In the rows, zero is written as 128.
Each row of numbers stands for one node and depends on some of the facts below. Use the named rows to name the rest.

How the nodes are related:
φ: refers to; ω: is of sort
(brafe, φ, giga); (brafe, φ, ditegrir); (bribrun, φ, flobi); (brobro, φ, mulur); (brobro, φ, drabristom)
(brobro, φ, nisin); (brobro, φ, brukan); (brobro, φ, trutal); (broflan, φ, moske); (broflan, φ, kunem)
(broflan, φ, vazum); (broflan, φ, fabulam); (budri, φ, mulur); (budri, φ, griklum); (budri, φ, vimus)
(budri, φ, lugral); (budri, φ, trutal); (buzil, φ, brefa); (buzil, φ, supe); (buzil, φ, bruvu)
(dekogrul, φ, sokik); (dekogrul, φ, dridro); (dezo, φ, testal); (dezo, φ, kose); (diplidrel, φ, drabristom)
(diplidrel, φ, sumar); (diplidrel, φ, plusur); (drefloskem, φ, stiluflu); (drefloskem, φ, gustol); (drefloskem, φ, drabristom)
(drefloskem, φ, klizur); (drefloskem, φ, botru); (drefloskem, φ, kleme); (drefloskem, φ, biplok); (drekik, φ, boral)
(drekik, φ, bruvu); (drekik, φ, bistil); (drekik, φ, ditegrir); (drizus, φ, zekleno); (drizus, φ, kunem)
(drizus, φ, nisin); (drizus, φ, fabulam); (duki, φ, finok); (duki, φ, sokik); (duki, φ, dridro)
(fefelus, φ, boklasik); (fefelus, φ, seban); (fleplon, φ, skomul); (fleplon, φ, sumar); (fleplon, φ, brobral)
(fleplon, φ, bistil); (flestil, φ, zekleno); (flestil, φ, moske); (flestil, φ, pupon); (flestil, φ, skoza)
(fliplem, φ, vedre); (fliplem, φ, visos); (flodrer, φ, bruser); (flodrer, φ, mulur); (flodrer, φ, finok)
(flodrer, φ, dedros); (floklalo, φ, pupon); (floklalo, φ, tozik); (gasuk, φ, tribra); (gasuk, φ, kose)
(gidro, φ, klatigom); (gidro, φ, gristu); (gidro, φ, skomul); (ginar, φ, klatigom); (ginar, φ, tutokim)
(gonir, φ, griklum); (gostim, φ, bruser); (gostim, φ, sibogrim); (kleska, φ, mulur); (kleska, φ, driplok)
(kleska, φ, testal); (kleska, φ, stotun); (kleska, φ, klizur); (kleska, φ, klofum); (lenal, φ, pozer)
(meplidul, φ, sibogrim); (nutaguk, φ, gudun); (nutaguk, φ, giga); (nutaguk, φ, stotun); (pafus, φ, gudun)
(pafus, φ, driplok); (pafus, φ, boklasik); (pafus, φ, zumom); (pafus, φ, plusur); (pakazel, φ, klatigom)
(pakazel, φ, ziklek); (pakazel, φ, tozik); (pakazel, φ, stotun); (pakazel, φ, flobi); (patek, φ, driplok)
(patek, φ, boral); (patek, φ, pozer); (pekas, φ, bradravel); (pekas, φ, botru); (plipuvu, φ, tribra)
(plipuvu, φ, brukan); (plipuvu, φ, klebam); (plovo, φ, zumom); (plovo, φ, flobi); (pufo, φ, sovil)
(pufo, φ, bretrigom); (pufo, φ, botru); (pufo, φ, klofum); (rafol, φ, gudun); (rafol, φ, britobrak)
(rafol, φ, vivak); (ritipu, φ, bradravel); (rupir, φ, zigrin); (rupir, φ, gustol); (rupir, φ, gato)
(rupir, φ, klofum); (rupir, φ, seban); (skastam, φ, vomu); (skastam, φ, vazum); (skastam, φ, flobi)
(skastam, φ, ditegrir); (skipu, φ, mulur); (skipu, φ, zomes); (skipu, φ, pupon); (skipu, φ, nisin)
(skodrim, φ, skomul); (skodrim, φ, fabulam); (skodrim, φ, kleme); (skodrim, φ, nenim); (soki, φ, mave)
(soki, φ, britobrak); (stezuk, φ, finok); (stezuk, φ, nikin); (stezuk, φ, botru); (stezuk, φ, grasosok)
(sunik, φ, sumar); (sunik, φ, pozes); (sunik, φ, dofigik); (tabru, φ, mave); (tabru, φ, ziklek)
(tabru, φ, britobrak); (teguk, φ, trikek); (teguk, φ, flobi); (trepum, φ, pupon); (trepum, φ, pozes)
(truskir, φ, stiluflu); (truskir, φ, driplok); (truskir, φ, sumar); (truskir, φ, taplil); (truskir, φ, vimus)
(truzeta, φ, mave); (truzeta, φ, gristu); (truzeta, φ, nikin); (vabogrek, φ, visos); (vabogrek, φ, britobrak)
(vabogrek, φ, tozik); (biplok, ω, a); (bistil, ω, a); (boklasik, ω, b); (boral, ω, d)
(botru, ω, b); (bradravel, ω, e); (brafe, ω, e); (brefa, ω, b); (bretrigom, ω, a)
(bribrun, ω, a); (britobrak, ω, b); (brobral, ω, d); (brobro, ω, b); (brodin, ω, a)
(broflan, ω, b); (brukan, ω, e); (bruser, ω, e); (bruvu, ω, d); (budri, ω, d)
(buzil, ω, e); (dedros, ω, c); (dekogrul, ω, c); (dezo, ω, e); (diplidrel, ω, d)
(ditegrir, ω, c); (dofigik, ω, a); (drabristom, ω, b); (drefloskem, ω, c); (drekik, ω, c)
(dridro, ω, e); (driplok, ω, a); (drizus, ω, a); (duki, ω, d); (fabulam, ω, a)
(fedal, ω, c); (fefelus, ω, e); (finok, ω, a); (fleplon, ω, d); (flestil, ω, d)
(fliplem, ω, c); (flobi, ω, b); (flodrer, ω, d); (floklalo, ω, b); (gasuk, ω, a)
(gato, ω, d); (gidro, ω, d); (giga, ω, c); (ginar, ω, b); (gonir, ω, b)
(gostim, ω, b); (grasosok, ω, a); (griklum, ω, c); (gristu, ω, b); (gudun, ω, b)
(gustol, ω, b); (klatigom, ω, d); (klebam, ω, a); (kleme, ω, d); (kleska, ω, c)
(klizur, ω, a); (klofum, ω, c); (kloski, ω, b); (kose, ω, d); (kunem, ω, a)
(lastir, ω, b); (lenal, ω, c); (lugral, ω, b); (mave, ω, c); (meplidul, ω, e)
(moske, ω, e); (mulur, ω, e); (nenim, ω, b); (nikin, ω, a); (nisin, ω, e)
(nutaguk, ω, b); (pafus, ω, a); (pakazel, ω, a); (patek, ω, c); (pekas, ω, b)
(plipuvu, ω, d); (plovo, ω, a); (plusur, ω, a); (pozer, ω, c); (pozes, ω, e)
(pubrim, ω, c); (pufo, ω, c); (pupon, ω, b); (rafol, ω, c); (ritipu, ω, a)
(rupir, ω, b); (seban, ω, c); (sibogrim, ω, b); (skastam, ω, c); (skipu, ω, a)
(skodrim, ω, a); (skomul, ω, a); (skoza, ω, a); (soki, ω, e); (sokik, ω, a)
(sovil, ω, b); (stezuk, ω, c); (stiluflu, ω, b); (stotun, ω, c); (sumar, ω, e)
(sunik, ω, a); (supe, ω, a); (tabru, ω, d); (taplil, ω, a); (teguk, ω, e)
(testal, ω, a); (tistulom, ω, b); (tozik, ω, a); (trepum, ω, a); (tribra, ω, d)
(trikek, ω, a); (truskir, ω, a); (trutal, ω, e); (truzeta, ω, a); (tutokim, ω, e)
(vabogrek, ω, c); (vazum, ω, b); (vedre, ω, c); (vimus, ω, c); (visos, ω, c)
(vivak, ω, a); (vomu, ω, c); (zekleno, ω, e); (zigrin, ω, a); (ziklek, ω, d)
(zomes, ω, e); (zumom, ω, a)

Named rows:
dridro: [ 92 137 115 147 124 109 113  74  76 121 151  65 133 108 128 137 107 105
  74 135 138 105 171 137 127 186 181 107 161 119 124 110 189 100 162]
tribra: [ 99 118 189 203 153 137 127 144 115 151 148 145 159 156 134 115 164  92
  57 113 138 156 120 142 111 118 159 147  45 133 137 131 155  90 143]
budri: [ 96 133 210 227 151 128 104 127 122  82 130 198 189 135 121 137 169  79
  80  80 122 183 136 167 119  73 157 181  70 120 138 152 136  84 119]
lugral: [138 135 107 157 167 111 149 161 139 113 178  69 126 119  94 125 123  90
 133 117 113  86 110 126 127 153 134 127  84 104 132  97 153 165 131]
brukan: [ 93 122 141 154 117  93 102  56 105 135 155  88 136 107 109 169 130 130
 103  97 130  99 151 151 115 163 162 142 132 110 147 104 168 113 135]
nutaguk: [144 155 109 157 158 108 152 169 141  63 171  80 160  86  89 126 108 114
 133 140 127 122 113 121 128 128 134 119 137 140 130 123 112 150 113]
gudun: [138 136  96 155 155 113 155 160 150 116 179  53 140 109  99 114 128 112
 119 129 121  89 109 122 122 158 134 112  96 122 132 107 140 175 127]
rafol: [139 162 129 127 127 153 124 134 199 134 177 142 149  71 132 154 163 136
  68  99 149 129 159  68 127 112 115 129 133 213 144 151 101 109 130]
tabru: [105 173 182 211 158  85 126 132 192 148 149 120 184 119 111 130 156 101
  36 126 179 239 123 103 109  59 166 155  81 235 135 151 123  95 180]
mave: [144 146 131 120 136 157 128 134 190 182 188 126 120 100 141 152 176 113
  69  94 136  89 143  69 117 133 119 133  90 182 152 125 135 110 145]
sunik: [104 151 168 144 126 119 160 118 134 108 131 173 122  70 127 106  96 203
 130 134 171 178 124 117 140 157 119 129 185  95  67 167  90 103 140]
kose: [101 123 189 204 152 142 132 146 117 152 148 143 160 159 136 123 167  93
  57 110 135 153 116 145 108 118 159 153  48 126 132 130 155  88 139]
truskir: [ 93 133 175 147 112 141 170 125 143 111 131 176 159  66 127 119 107 197
 133 130 164 165 119 122 125 150 123 127 183  85  72 169 106  97 109]
brodin: [ 97 137 155 152 119 143 159 121 159 160 136 125 126 118 144 114 126 166
 142 109 170 149 114 124 135 167 123 119 117  83  70 136 154 115 126]
pupon: [164 153  85 164 181  79 123 146 128  75 160  64  77 126 102 105 115 132
 130  87 113 112 121 140 163 152 125 132  78 110 122 111 107 190 147]
zumom: [102 129 156 146 109 154 163 125 156 146 143 115 129 125 146 120 119 175
 162 116 177 147 108 135 139 170 115 103 122  88  74 133 155 115 110]
kleska: [128 138 147 138 118 185 108 147 144  80 164 187 157  90 134 166 171 130
 101  74 102  83 164 105 116 111 103 161 124 136 153 149 117  82  72]
drekik: [145 139 151 101 140 182 132 149 127 109 193 184 123  61 145 145 133 130
  81 132 134  94 146  79 130 143 115 121 176 150 140 145  95  67 123]
nisin: [ 94 125 141 156 124  86  86  47 100 131 153  95 119 107 104 169 125 133
 113  79 122 104 153 156 125 159 160 152 126 105 145 102 157 118 143]
broflan: [160 171 142 147 195  78 136 157 132  71 185 126  94  81  65 142  91  83
 159 136 117 128 103 128 141 106 133 162 134 112 136 104 106 127 160]

Rows to name:
No name comes twice in this set of rows, the named rows included.
[146 158 135 126 136 159 117 141 150 112 179 161 120  85 136 150 148 128
  83  98 131 106 155  84 128 117 111 141 133 173 146 144 111  84 126]	fliplem
[110 164 168 180 133 102 109  80 164  68 107 188 115 104 122 127 124 170
 179  52 157 199 135 153 178 108 114 168 130  70  70 165 109 129 119]	skipu
[103 123 184 200 153 141 131 151 106 148 147 133 153 162 138 111 166 107
  51 116 137 155 118 144 110 128 155 145  45 134 131 133 156  89 141]	gato
[170 131 121 134 159 137 142 185 119  67 194  26 103 154 112 154  98 107
 202 127 148 100  69 149 147 133 112  82 100 117 141  68 154 137  88]	flobi
[101 126 125 146 123  88 103  58  87 128 148  76 111 106 116 147 112 165
  84 103 134 104 158 147 128 181 159 128 145 119 136 116 144 120 149]	pozes
[ 89 143 153 157 113  89  97  62 102  88 146 119 161  80  93 184 115 128
 115 107 129 128 162 148 111 134 167 162 176 124 149 118 151  88 126]	dezo
[ 94 142 121 154 109  88 104 111  65 121 138  68 127 132  99 175 116 155
  97 120 111  89 157 135  84 163 153 166 118 139 156  98 195  74 121]	bradravel
[151 176 118 130 138 138 106 127 198 120 172 128 120  86 136 146 157 146
  72  86 153 148 157  70 143  98 111 131 126 222 143 148  91 108 142]	vabogrek
[137 144 111 157 171 115 152 159 142 113 186  84 134 107  90 124 119  53
 133 129 111  94 109 126 131 149 149 126  93 100 126 100 161 155 150]	sibogrim
[107 127 182 200 152 129 128 143 134 156 150 120 150 159 135 111 162 105
  49 117 151 168 112 139 113 121 155 137  47 155 132 131 152  95 154]	ziklek
[136 119 127 113 125 199 134 142 138 153 190 142 119 102 157 134 166 135
  71  97 118  62 153  87 124 169 110 110 112 138 141 136 126 105 113]	pozer
[126 150 189 134 113 157 144 148 134  57 150 113 114 134 150 163  81 177
 242 125 214 187  68 152 162 110  96  88 163 108  80 115 145  63  69]	bribrun
[143 122 135 120 124 192 122 145 152 152 186 140 116 115 156 148 169 131
  94  85 125  70 146  96 131 155 108 121  93 142 149 124 133 103 105]	stotun

The same nodes again, as new rows of numbers:
Known rows:
lenal: [185 119 128 119 115 101 112  81  96  91 145 103 171 128 103 141  90 104
  74 163 142  73 157 145 145 127]
dedros: [179 131 131 116 118 116 112 102 121  95 140 101 159 132 105 143  97 130
  70 147 150  81 157 130 145 135]
truzeta: [169 142 130  88 104 141 138  99 114 126 181 122 148 159  76 170 108  90
 118 168 130  58 178 125 113 117]
pafus: [176 156 111 109 110 125 136  84  98 119 163 138 142 153  72 156 121  73
 112 184 110  76 181 151 119 125]
meplidul: [213 131 106  87 128 109 149  97 106 135 141 125 152 188  74 150  94 139
  94 121 139  96 188 132 131 139]
mulur: [190 122  96  99 142 107 152 107 119 138 128 114 148 194  92 145 117 144
  89 116 145 118 193 139 107 160]
tabru: [186 141 140 108 137 131 140 112  89 137 179  96 173 175 100 177  98 105
 118 180 132  82 167 143 168 126]
sibogrim: [176 128 112  96 119  88 104 121 119 142 163 133 163 164  90 137  95 148
 144 179 186 104 169 136 124 128]
nenim: [170 103 121  99 126  97 106 127 113 135 175 131 179 169 110 139  87 129
 148 173 179  96 178 145 101 135]
testal: [147 138 109 114 116 121 131  99 126 130 155 112 129 168  87 162 110  97
 103 174 127  96 193 146 101 133]
gasuk: [143 135 119  99 106 115 132  99 113 109 161 116 124 177  77 175  84  79
 119 170 120  89 192 156 118 116]
rupir: [169 131 113 114 119  96 111 112 109 137 176 171 184 165  97 148  75 103
 148 176 166  92 185 181 136 130]
vedre: [171 121 139 119 121 117 117  96 117 104 137  87 178 135 108 135  95 112
  80 147 157  76 156 134 144 124]
pubrim: [177 117 139 118 116 114 111  95 110  96 144  97 168 132 105 141  83 113
  78 150 149  72 162 139 150 122]
zumom: [172 149 114 119 121 121 131  87 118 138 145 115 144 158  82 141 130  99
 103 184 118  90 183 128 101 128]
brukan: [179 106 101  95 137 100 152 104 115 132 132 104 148 205  95 153  95 130
  91 115 146 118 200 149 110 149]
nikin: [166 137 126  99 109 141 133 104 131 142 173 112 137 159  86 167 117 114
 102 171 136  74 181 110 101 130]
vivak: [163 148 121 108 117 130 138  93 118 139 154 109 145 160  78 149 130  98
 107 176 131  82 179 127 105 126]
bistil: [178 124 118 101 114 116 127  91 105 126 165  94 135 161  89 156 122 104
  99 192 127  83 175 116  79 133]
boral: [205 120 123 116 145 101 122 102  83 141 170  80 156 171 110 169 110 129
  96 205 127 102 172 133 141 143]

Which node is each row?
No name comes twice in this set of rows, the named rows included.
[207 117 107  92 131 111 144 100 123 152 141 116 152 187  84 149 105 159
  82 119 147  98 186 114 123 143]	dridro
[172 125 108 124 126  86 111 109 114 152 158 142 183 161 104 123 103 120
 139 186 181 107 179 157 115 135]	boklasik
[170 147 114  87 115 128 139 101  98 105 170 121 133 161  79 162 121  89
 111 177 122  74 178 137 102 139]	sunik
[178 122 137 129 113 125 111  92 112  94 158 128 177 125 109 152  74  98
  77 145 139  64 173 158 157 127]	pufo
[170 138 126 101 109 139 131  99 121 124 174 131 138 162  86 174 102  99
 106 171 118  77 186 133 112 122]	ritipu
[172 117 136 122 117 124 121  93 103  83 163 127 178 128 112 156  79  89
  78 145 138  65 171 167 147 139]	drefloskem
[162 139 122 115 114 135 129  99 132 136 164 127 142 159  86 170 113 107
  97 172 124  84 194 137 104 131]	bretrigom
[201 112 103  90 142 108 156  99 104 134 139 109 162 196  96 140 119 137
  95 119 142 101 189 132  98 161]	pozes
[169 121 125  91 113  99 113 114 102 134 178 137 188 165  93 139  80 110
 158 173 179  81 171 150 128 115]	ginar
[169 136 123  88 122  99 117 125 107 124 164 143 183 173  93 128  87 112
 163 166 173  91 172 154 125 124]	floklalo
[170 120 118 100 114 104 108 120 117 140 184 157 183 161  99 151  73 123
 144 171 175  89 181 159 132 127]	pekas

Now the same nodes, written a new way:
Some nodes and their rows:
dezo: [136  87 120 137 113 142 122 190 122  96 167 156 153 111 143 147 162 126
 114 139  53  89 106 109  99 111 139 159 141 134 133 104]
klebam: [142 121 107 168 140 116  69 184 129 106 166 106 174 210 162 145 140 162
 124 141  92 148 116 166 104 110 126 104 129  96  91 104]
bruvu: [200 129  78 131 136 140  78 100 118 160 158 127 119 110  89 165 147 101
 114 132 164 169 161 153 101 115  87 143 130 129 157  79]
skipu: [128 115 130 174 121 139 113 131 120 108 109  92 159 163 164 140 117 132
 125 172 102 137 126  93 139 120 101 107 111 133 125 123]
duki: [149 122 117 129 115 163 129 143  94 145  98 167 138 140 103 153 109 171
  66 140 123 142 193 123  76 153  80 165 108 172 184 163]
pufo: [120 131 126 145 103 122 186 125 129 103 159 157  95 102 140  97 103 136
 104 148 121 110 118 136 120 140  77 113 108 143 115 110]
bruser: [196  97 125 157 166 188  98 170 137 147 130 148 113 134 126  85 174 118
 163 142  93  80 113 144 129 134 132 177 101 172 128 119]
biplok: [152 127 125 153 151 134 100 120 144 120 120 105 135 195 139 114 129 116
 132 143 131 159 108 138 139 124 121 107 109 121  91 131]
botru: [192 170  99 118 125  94 118 156 125 112  87 147 111 137 102 114 109 110
 152 142 136 106 111 146 104 137 129 131 135 148  74 136]
fefelus: [142  95 138 130 118 151 144 138 135 103 130 154 128  97 123 132 153  90
 124 142  79 101  99  84 129 113 136 158 130 149 132 124]
bretrigom: [151 127 121 148 163 128 112 120 146 112 116 114 125 198 137 114 111 108
 121 131 129 159 103 140 136 120 131 108 104 120  87 136]
tistulom: [179 162 100 129 106 104 117 159 109 107  85 133 132 117 118 132 113 124
 165 164 123  99 123 126 103 134 111 132 142 152  98 121]
grasosok: [149 124 117 148 161 155 108 130 139 123 103 111 136 199 137 119 118 131
 123 134 132 151 117 151 138 138 120 114 105 130  96 152]
vabogrek: [ 94 130 120 137  88 154 161  96 112  97 156 150 122  88 158 129 118 160
 159 161 128  96 119 154 123 153  76 129 109 145 130  99]
plovo: [120 115 129 166 117 144 120 108 120 105 102  92 158 149 161 151 114 120
 135 171 111 143 119  88 147 121 103 111 115 133 126 124]
zigrin: [150 131 127 154 157 126 106 119 144 115 121 105 126 194 139 115 120 110
 131 138 131 158 104 134 142 118 127 106 108 122  85 132]
gustol: [194 171 103 123 117  92 115 153 124 111  91 140 111 135 102 114 120 114
 158 152 139 110 114 141 106 130 129 131 135 151  72 127]
sunik: [126 111 135 171 117 135 117 124 120 106 108  89 160 158 158 142 120 118
 121 175 103 140 129  89 144 117 102 106 117 130 126 121]
dridro: [174  87 106  98 137 229 124 185 144 137  82 176 151 150  90 108 171 161
  98 114 120 112 141 158 125 166 129 166 136 150 138 176]
britobrak: [172 172  98 111 110 111  97 134 120 105  87 138 131 127 118 137 122 135
 195 156 146  98 111 158 106 141 122 139 139 149  83 125]

Rows to name:
No name comes twice in this set of rows, the named rows included.
[163 108 136 113 118 179 100 118 150 121 122 157 143 118 111 113 190 112
 168 136 117 109  96 133 136 127 147 158 132 147 115 126]	tutokim
[146 123 118 159 143 130  89 147 136 114 138 102 154 194 150 132 129 137
 129 146 115 154 110 146 125 115 123 106 118 113  96 119]	testal
[110 152 107 118 105 163 124  86 128 108 172 158 121 121 150 124 136 171
 192 141 155 101 101 216 119 165  99 140 106 129 103 100]	visos
[168  99 122 131 124 146  91 183 145 117 160 162 152 139 120 115 193 131
 137 129  87 103 104 146 111 110 150 152 142 134 108 109]	brukan
[233 146   8 115 134 141 100 166 110 125 108  97 126  83  91 165 115  74
 157 145 171 124 137 163 130 128  90 112 165 113 112  68]	brefa
[170 158 114 139  75 101 121 151 102 101  74 125 146 100 124 134 120 129
 159 188 120  98 134  93 110 125  98 129 141 166 113 115]	broflan
[198 148 100 190 144 123 123 186  74 132  83 113 101 111 154 111  86 129
 188 190  93  58 141 116 101 147  87 168  88 201 133 107]	gostim
[149 137 148 153  86 113 101  98 103 137 136 145 137 114 119 148 144 142
 112 168 124 147 171  93  86 112  92 153 113 172 166 115]	flestil
[146 138 141 143 102 120 104  86 101 130 136 148 126 113 121 162 126 134
 113 154 123 142 162 101  85 123  92 159 112 164 168 120]	gidro
[137 118 118 160 139 145 107 124 129 114 117  96 150 175 152 138 120 124
 134 155 117 147 120 119 137 128 110 111 111 126 114 124]	brodin
[149  89 123 127 109 172 125 135 130 108 129 143 146  81 128 139 164  98
 135 150  85 101 111  90 136 116 122 157 138 148 146 112]	brafe
[189  86 126 210 182 189 117 178  97 151 134 125  94 102 167  89 138 109
 184 173  53  42 125 106 127 137 109 206  64 206 167  94]	meplidul
[121 127 121 149  73 145 165 114 124 109 144 136 118  82 144 105 135 150
 131 175 135 111 135 127 137 138  64 104 120 142 128  90]	skastam

